Here are made-up objects, facts about them, and rows of numbers that follow some of those facts. Name the object behind each unnamed row.

There are 4 kinds of fact about the objects: λ, Π, ρ, τ.
baskem: Π noguk; ρ 813; τ 210
biben: ρ 327; τ 944
boplafur: ρ 327; τ 737
bostabrel: λ pidru; Π trebogek; ρ 238; τ 944
braflive: Π kuplo; ρ 416; τ 944
bredal: λ flogrik, treflo, livo; Π kloge; ρ 416; τ 632
brepil: ρ 327; τ 204
breror: λ maran, kegrur, testofler; ρ 327; τ 689
brigrum: Π kivul; ρ 327; τ 689
brudomi: Π klidus; ρ 454; τ 632
brusuk: λ rabrogil, maran, musek; Π sorul; ρ 416; τ 210
brutil: Π brudomi; ρ 416; τ 689
daster: ρ 454; τ 856
degek: ρ 454; τ 210
drafle: λ zustul; Π silibras; ρ 454; τ 737
dragor: ρ 238; τ 210
drefi: λ guzel; Π sadrun; ρ 238; τ 632
dreplo: Π stovar; ρ 327; τ 737
dreveflek: Π fudri; ρ 454; τ 856
dridekin: λ maran; ρ 454; τ 856
drituk: λ maran, livo; Π reskor; ρ 813; τ 944
droflotre: λ togril; ρ 416; τ 632
druvo: Π veflalu; ρ 353; τ 689
dubripum: Π puvavi; ρ 454; τ 944
duflok: λ maran; Π klikofu; ρ 327; τ 737
duge: Π baskem; ρ 327; τ 689
dugen: Π fuploro; ρ 327; τ 856
fefalen: λ flogrik, mibrel; ρ 416; τ 204
fitadil: Π ravom; ρ 238; τ 944
fleklor: Π klebrik; ρ 416; τ 737
flezek: Π degek; ρ 238; τ 737
flogrik: λ maran; Π stakur; ρ 327; τ 204
fluklevom: ρ 416; τ 737
fosor: λ rufi; Π duge; ρ 813; τ 944
fudri: Π tuvo; ρ 327; τ 210
fumete: λ rabrogil, gronam, pugom; Π treluzil; ρ 416; τ 204
fumul: λ rabrogil, rufi; ρ 813; τ 689
fuploro: Π nipor; ρ 454; τ 632
furu: ρ 813; τ 689
fuza: λ breror, guzel; ρ 327; τ 210
gadu: Π skegrok; ρ 327; τ 856
gebror: Π lapli; ρ 327; τ 689
gralus: Π pugom; ρ 353; τ 689
granek: λ laple; Π plumi; ρ 327; τ 737
grefa: λ maran; Π livo; ρ 327; τ 944
grestogel: λ grefa, guzel; Π siso; ρ 327; τ 944
griske: λ drafle; Π lakliplin; ρ 238; τ 632
gritral: Π zubiflun; ρ 238; τ 689
grodrir: λ flogrik, livo; Π gubril; ρ 416; τ 944
gronam: Π brusuk; ρ 327; τ 737
grozir: λ duflok; ρ 416; τ 944
grude: Π puvidro; ρ 416; τ 204
grudrun: Π roba; ρ 327; τ 632
gruskas: Π laple; ρ 327; τ 944
gruviri: λ livo; Π zazam; ρ 454; τ 737
gubril: λ drituk, maran, mepos; Π brigrum; ρ 416; τ 632
guzel: λ maran, livo; ρ 327; τ 689
kegrur: λ maran, guzel; ρ 238; τ 689
kele: λ maziskim, meklubran; Π klabo; ρ 416; τ 737
keron: ρ 327; τ 737
kiplepok: λ maran, biben; ρ 327; τ 737
kivul: Π skovu; ρ 327; τ 737
klabo: Π gadu; ρ 416; τ 944
klazu: Π fitadil; ρ 813; τ 204
klebrik: λ maran; ρ 353; τ 689
klidus: ρ 327; τ 856
klikofu: Π zigur; ρ 416; τ 632
kloge: Π duflok; ρ 813; τ 689
kuplo: Π zastur; ρ 238; τ 856
kuvir: Π dubripum; ρ 454; τ 737
lafi: Π pefi; ρ 238; τ 856
lafis: ρ 416; τ 204
lakliplin: Π grefa; ρ 454; τ 856
laple: λ rotrin, rabrogil, guzel; ρ 327; τ 737
lapli: λ zustul, rabrogil, maran; Π flogrik; ρ 327; τ 210
leplar: Π nafi; ρ 454; τ 737
leplek: Π noror; ρ 327; τ 944
leskar: ρ 238; τ 204
letruzol: λ rufi, grefa; ρ 416; τ 632
litrezi: Π flezek; ρ 327; τ 689
livo: λ maran; ρ 327; τ 632
livon: Π grudrun; ρ 454; τ 204
mabuk: Π kele; ρ 454; τ 689
malur: Π gebror; ρ 416; τ 210
maran: Π treflo; ρ 454; τ 689
maziskim: ρ 416; τ 737
meklubran: Π daster; ρ 416; τ 737
melun: Π dreplo; ρ 327; τ 856
mepos: λ rabrogil, lapli; Π melun; ρ 353; τ 689
metral: ρ 327; τ 689
mibrek: Π brutil; ρ 327; τ 204
mibrel: λ livo, plumi; ρ 416; τ 204
molas: λ fluklevom, mepos, votal, dubripum, grefa; ρ 416; τ 632
moskos: Π griske; ρ 416; τ 944
musek: λ rotrin, rabrogil, maran, kegrur; ρ 353; τ 689
nafi: ρ 238; τ 737
neben: λ testofler; Π gronam; ρ 327; τ 944
nebris: Π zustul; ρ 813; τ 632
nidres: λ flogrik; Π rotrin; ρ 454; τ 632
nidril: ρ 327; τ 210
nilir: Π bostabrel; ρ 327; τ 689
nipor: λ maran; Π grestogel; ρ 416; τ 944
noguk: λ drituk; ρ 416; τ 204
noror: Π sukek; ρ 353; τ 944
noskar: ρ 238; τ 737
notron: Π seplagra; ρ 238; τ 689
nusen: Π neben; ρ 416; τ 632
patre: λ gubril, lafis, biben; ρ 416; τ 632
pefi: λ kuplo; Π stafla; ρ 454; τ 856
perer: ρ 416; τ 210
pidru: λ livo; ρ 454; τ 204
plabul: Π perer; ρ 813; τ 632
plebradras: Π plesor; ρ 327; τ 210
plesor: λ flogrik, maran, musek, testofler; Π fluklevom; ρ 353; τ 944
plobron: Π fuza; ρ 353; τ 210
ploklam: ρ 238; τ 210
plumi: λ dubripum, testofler; ρ 327; τ 689
plurin: Π leskar; ρ 454; τ 204
pugom: λ maran, kegrur, plesor; Π fleklor; ρ 813; τ 944
pura: Π kegrur; ρ 327; τ 210
puvavi: λ drituk, dragor, droflotre, rabrogil, letruzol, gronam; ρ 353; τ 944
puvidro: Π moskos; ρ 327; τ 944
rabrogil: λ breror; Π skedin; ρ 327; τ 210
ravom: λ kuplo, kegrur; Π nusen; ρ 454; τ 737
reskor: Π testofler; ρ 327; τ 737
rikir: Π drefi; ρ 416; τ 689
rivus: ρ 416; τ 632
roba: Π sibis; ρ 353; τ 210
rotrin: λ guzel; ρ 238; τ 689
rufi: λ livo, biben, breror, plesor; ρ 353; τ 856
sadrun: Π nidres; ρ 416; τ 689
sapla: Π rikir; ρ 416; τ 856
seplagra: λ kegrur; Π biben; ρ 416; τ 210
sevefli: Π mabuk; ρ 416; τ 737
sibis: Π vudri; ρ 327; τ 204
silibras: Π sapla; ρ 813; τ 689
siso: ρ 327; τ 856
skedin: Π plurin; ρ 813; τ 856
skegrok: ρ 416; τ 737
skiskes: λ lapli; ρ 454; τ 689
skobrus: ρ 454; τ 689
skodra: Π patre; ρ 238; τ 689
skovu: Π fefalen; ρ 327; τ 856
sobas: λ kegrur; Π granek; ρ 813; τ 632
sonito: Π nidril; ρ 416; τ 737
sorul: ρ 327; τ 204
stafla: ρ 327; τ 632
stakur: ρ 454; τ 204
stepe: ρ 327; τ 944
stinek: Π drafle; ρ 813; τ 204
stovar: ρ 353; τ 856
sukek: λ maran, musek; ρ 327; τ 944
tasun: λ testofler, togril; ρ 454; τ 737
taza: λ zastur; ρ 238; τ 632
testofler: λ guzel; Π stinek; ρ 416; τ 737
tetok: Π plobron; ρ 454; τ 856
tiflik: ρ 327; τ 944
togril: Π taza; ρ 353; τ 204
tovur: Π plebradras; ρ 238; τ 210
trebogek: Π fumul; ρ 327; τ 944
treflo: λ gruviri; ρ 353; τ 944
trekle: ρ 416; τ 632
treluzil: λ maran, testofler; Π dragor; ρ 327; τ 632
troma: Π sevefli; ρ 416; τ 944
tugros: Π dreveflek; ρ 353; τ 210
tuvo: Π druvo; ρ 327; τ 737
veflalu: ρ 327; τ 632
vesi: Π tetok; ρ 416; τ 689
votal: λ sorul, dridekin; ρ 454; τ 856
vudri: ρ 416; τ 737
vuskes: ρ 327; τ 632
zastur: λ grozir, testofler, guzel; ρ 238; τ 632
zazam: Π nilir; ρ 416; τ 737
zigur: Π sobas; ρ 813; τ 737
zotor: ρ 327; τ 210
zubiflun: λ fumul; Π gralus; ρ 238; τ 737
zustul: λ rabrogil, guzel; Π kuvir; ρ 327; τ 204

Known rows:
[  0   7   6  -5  -2  -4   3   1   0  -4  -6   0   4  14  20  -8  -4  -4
   4  -8   6  12  22  -6   4   0  -8 -14   9 -11  -6  -6 -10]: plesor
[  4  -1   2  -5  -7   1   0   5   2  -6  -4  -5  -8   7   9   0   7  -5
   9  -2  -4   6  11  -2   4   7  -7 -12   1  -2   0   7   1]: fluklevom
[  6   2   2  -4  -2  -3   1   4   5  -1  -4   0 -12  -1  10  -4   5   3
   9   1  -2   7  13  -6   3  12   0 -16   0  -9   4   7  -6]: vuskes
[  6  -8  -6  -7 -12   0  -4   7   0   4   1   5  -7   5  12  -7   7  -3
   5 -18   8   3   8  -3   0  20   1 -32   5  -3  -4  -3 -14]: zastur
[  6   0  10   0 -13  -4   1   3   0  -1  -1  -4  -4   2   3   3  12  -6
   8  -2  -2   7  12  -7   6  10  -7 -12   1  -2   0  10   0]: lafi
[  5 -12  -7  -7 -16   5   6   7   2   3 -10   1  -7  15  14  -1   7  -7
   7 -16  10   3  10   3   1   9  -2 -19   7   1  -9   1  -8]: fuza
[  3   0  -3  -4  -6   0   1   2   1  -4 -10  -4  -9   7  13   1   5   5
   6  -1  -3  10  17   0   8   5  -4 -11   2  -8   3   5  -5]: puvidro
[  5   3   3  -4  -1  -2  -2   4   3  -2   0  -1 -10   0   9  -3   7   2
   8  -1  -3   8  11  -6   3  12  -2 -18  -1  -8   4   6  -5]: brudomi
[  5 -13  -7  -5 -17   5   4   9   1   4  -7   5  -9  12  14  -3  10  -6
   9 -19  14   1  10   2   0  13   1 -22   7   1 -10  -2 -10]: laple
[  5   4   3   0  -7   5   1  -7   0  -8  -8  -3  -6   6   6  -4   9  -2
   7   9  -1   2  11  -3   1   7   1 -22   1  -3   5   1  -2]: sadrun
[  3  -2   2  -2  -8   2   4   4  -3  -5  -5  -3  -5  14  12  -2   9  -5
   9  -8   4   6  13  -2   3   4  -7 -12   6  -3  -6   4   0]: seplagra
[  3   3   3   0  -7   4   2  -5   1  -8  -7  -3  -6   6   8  -2   8  -1
   9   7  -1   2  11  -4   2   7  -1 -24   1  -5   5   2  -1]: rikir
[  5   0   1  -4  -5  -1   2   3   3  -3  -7  -3 -11   4  10  -1   7   2
   8  -1  -2   8  13  -3   4   8  -3 -12   1  -7   2   8  -4]: gebror
[  5  -1   3  -4  -7   1   3   3   2  -4  -5  -5  -8   8   8   1   9  -3
   8  -2  -3   7  11  -3   5   6  -6 -12   1  -3   0   8   0]: kuvir
[  5   0   1  -5  -4  -1   2   4   4  -3  -7  -2 -11   4  11  -1   6   2
   8   0  -2   7  14  -3   4   8  -3 -13   1  -7   2   8  -4]: brigrum
[  5   0   1  -4  -5  -1   2   3   4  -3  -7  -2 -11   4  10  -1   6   2
   8   0  -2   7  14  -3   4   8  -3 -13   1  -7   2   8  -4]: duge
[  9   1   5  -6   3  -3   6   4   5   1  -2   0 -15   0   6  -5   9   2
  11   0   1   6   7 -10  -1  12   0 -18  -1 -10   2  13  -5]: mibrek
[  7   2   5  -6   3  -1   1   4   3  -2   2  -1 -14   0   6  -6   8  -1
  11  -1  -2   5   5 -10  -1  13  -2 -20  -1  -7   2  11  -3]: lafis

Rows to name:
No name comes twice in this set of rows, the named rows included.
[  6  -2   8  -1 -12  -4   1   5   4   0  -4  -3  -7   1   5   2   9  -6
   9  -1  -1   5  14  -5   5  11  -6 -10   1  -1   0   8   1] : skedin
[  3   0   5  -3  -5  -3  -1   5  -3  -1   1   6   3  16  20 -12  -1  -8
   7 -20  17   4  17  -8  -3  11  -5 -20  11  -9 -14 -14  -8] : kegrur
[  5   0  -2  -8  -9  -2  -2   0   0  -5  -6  -6  -3  10  10   1   3   0
   0  -5  -5  11  14  -2   8   6  -7 -19   3  -7   4   4  -9] : bostabrel
[ 5 -3  2 -5 -5  1  4  4  3 -3 -8 -1 -9  7  7  3  9 -2 10 -1 -2  7 13 -1
  4  7 -7 -8  3 -4  0  8 -2] : gronam
[  2  -4  -5  -5  -9   1   2   4   1  -1 -10   1  -6  10  15  -1   5   2
   5  -9   3   9  16   1   6   7  -3 -15   6  -6  -1   0 -11] : neben
[  6   1   3  -6  -3  -4  -3   3   1  -2   1  -2  -8   2   8  -3   6   0
   6  -5  -2   8  10  -7   2  14  -4 -21   1  -8   3   5  -7] : griske
[  1   1  -2  -4  -7   0  -1   2  -1  -5  -6  -3  -5   9  14  -1   5   2
   5  -4  -2  10  16  -1   7   5  -6 -16   4  -7   1   2  -7] : grozir
[  3  13  23   2  -2  -9   5   4   4  -1   0   2   8   9  15 -10  -4 -14
  10  -5  10   8  22 -14   0   2 -11  -4   8  -8 -14  -8   1] : dridekin
[  7  -6  -4  -2 -15   4   0  -4  -2   2  -3   6  -3   7   9  -6  10  -4
   5  -9  12  -2   6  -4  -3  18   7 -41   5  -2  -1  -6 -16] : drefi
[  7  -1   3 -10   5  -1   2   6   8  -2  -2   4 -15   0   5  -5   5  -1
  14   1  -2   4   6  -6  -3  16  -3 -14   0  -8   2   8  -5] : sorul
[  7  -3   0  -4 -11   0   5   6   4   0  -8  -6 -10   8  13  -2   6  -4
   6  -6   2   6  13  -3   4   7  -2 -12   1  -2  -4   8  -2] : granek
[  9   0   4  -8   2  -2  -2   4   3  -4   3  -2 -13   1   5  -6   6  -3
   9  -2  -3   4   5  -9  -3  17  -4 -20  -1  -8   2   8  -1] : leskar
[  6  -3   2  -5  -8   0   4   2   0  -6  -8  -7  -8  12   8   2   8  -3
   7  -2  -2   6  12  -2   4   5  -8 -10   2  -4   0   9   1] : baskem
[  6  -2   2  -5  -8  -1  -2   3   0  -6  -3  -7  -7   9   7   0   7  -5
   7  -2  -4   5  11  -3   3   9  -8 -13   2  -3   1   6   2] : nafi

Now the same objects, written a new way:
Known rows:
[ -2 -16 -14   9  -2 -14   1   9  -1 -11   9   4 -12  19]: troma
[-20 -12  -1  30   3   3  -9  -9  10 -10  -4  14  -3  -5]: dubripum
[-10   6  -9 -18  14  11  -3  30 -11  -6  -8  27  -5   4]: klikofu
[-11 -14 -12  -3  13  -9   9  11   5  -4 -11  -3   6   3]: tetok
[  9 -10 -15  -3  -5  -4   6   9  -2   0  16  -5 -11  -1]: vesi
[ -2  18  11 -16  -8 -17   7 -14   4   4  -1 -15  13  -2]: ravom
[ -2  -4 -11 -20  10  -7   5   1  -6  -2  11  -7  -6 -10]: flezek
[ -8  -9   4 -14  19   3   4  25  -4  -5 -15  27  -3 -16]: fuploro
[ -7 -19  -2  -4  21  -6  -1   8  -8  18 -11  -1   3  13]: stovar
[  1  -5   1 -21  16  12  -5  21  -8  -1 -20  29  11  -6]: veflalu
[ -1  22   9   6   2   0   7 -20   2  -2   4  -7   7 -11]: drafle
[-15   6   5  19  -8  -6  -9 -15  13   1   0   8   0  19]: grozir
[ 20  -5 -13 -13 -13   7   6   9  -9  -1   2  -6  -6 -20]: pura
[ 22  29  15   3  -9 -12  10 -18   2  -7   0  -5 -17  20]: fumete
[  6  12  14 -13 -14  -2  -5 -31  12   6  -1  -2 -12  20]: fefalen
[ -4  40  29 -14  -6 -10   0  19   9   3  -5  30   4  11]: bredal
[ -5   0  -3  -5   2 -16   6   1  14   5  -7   1  11  12]: pefi
[ -1  -3  -1 -17  20  14  -4  24  -9   1 -24  23  11  -8]: stafla

Which object is each row?
No name comes twice in this set of rows, the named rows included.
[ 25   8  29  14  23 -11   5 -22   2   5 -16  -4  -5  39] : puvavi
[ -5  42  26  -6   7  -6   0   7   3   7 -24  31  13   1] : treluzil
[-12  -1   0  10 -21  11  -8  -8   6   0   8   2 -10   1] : lafis
[  1  14  18  18  -8  -9   3 -14  -8  13  11  -6  -8  -5] : mepos
[  1   9  13  11 -12   1  -8 -22  10   2   9   0  -5   8] : mibrel
[  5  12  15   4  -8  -4   4 -20   7  -2  -2  -8   0   3] : skiskes
[-30  16  20  16   6  23 -19   1   6  10 -14  40   7 -26] : livo
[ 15  24  12   2  18   1  21 -19  -4 -12  -3 -11   7   4] : tasun
[  0  30   0  10  39  16  10  10 -15 -17 -11  27 -14   5] : droflotre
[ 10  39  19 -16 -16   1  -1 -22  -1   3   6  -7  -4   6] : brusuk
[-17   3  10  35  -7  -2 -16 -17  18   9  -9  12   0  -2] : grefa
[-27  26  -4  24  -2  18  -4 -18  -2   1  17  -2   4 -16] : testofler
[  6  21  21   0  -9 -12   0 -16   7  13   5  -5  16  -7] : kiplepok
[-38   2   3  52 -12  23 -11 -14  17  -2  20   5  -2 -45] : maran
[ -2  13  18   6   2   2 -12 -20  -2   7   0 -14   0   8] : fumul

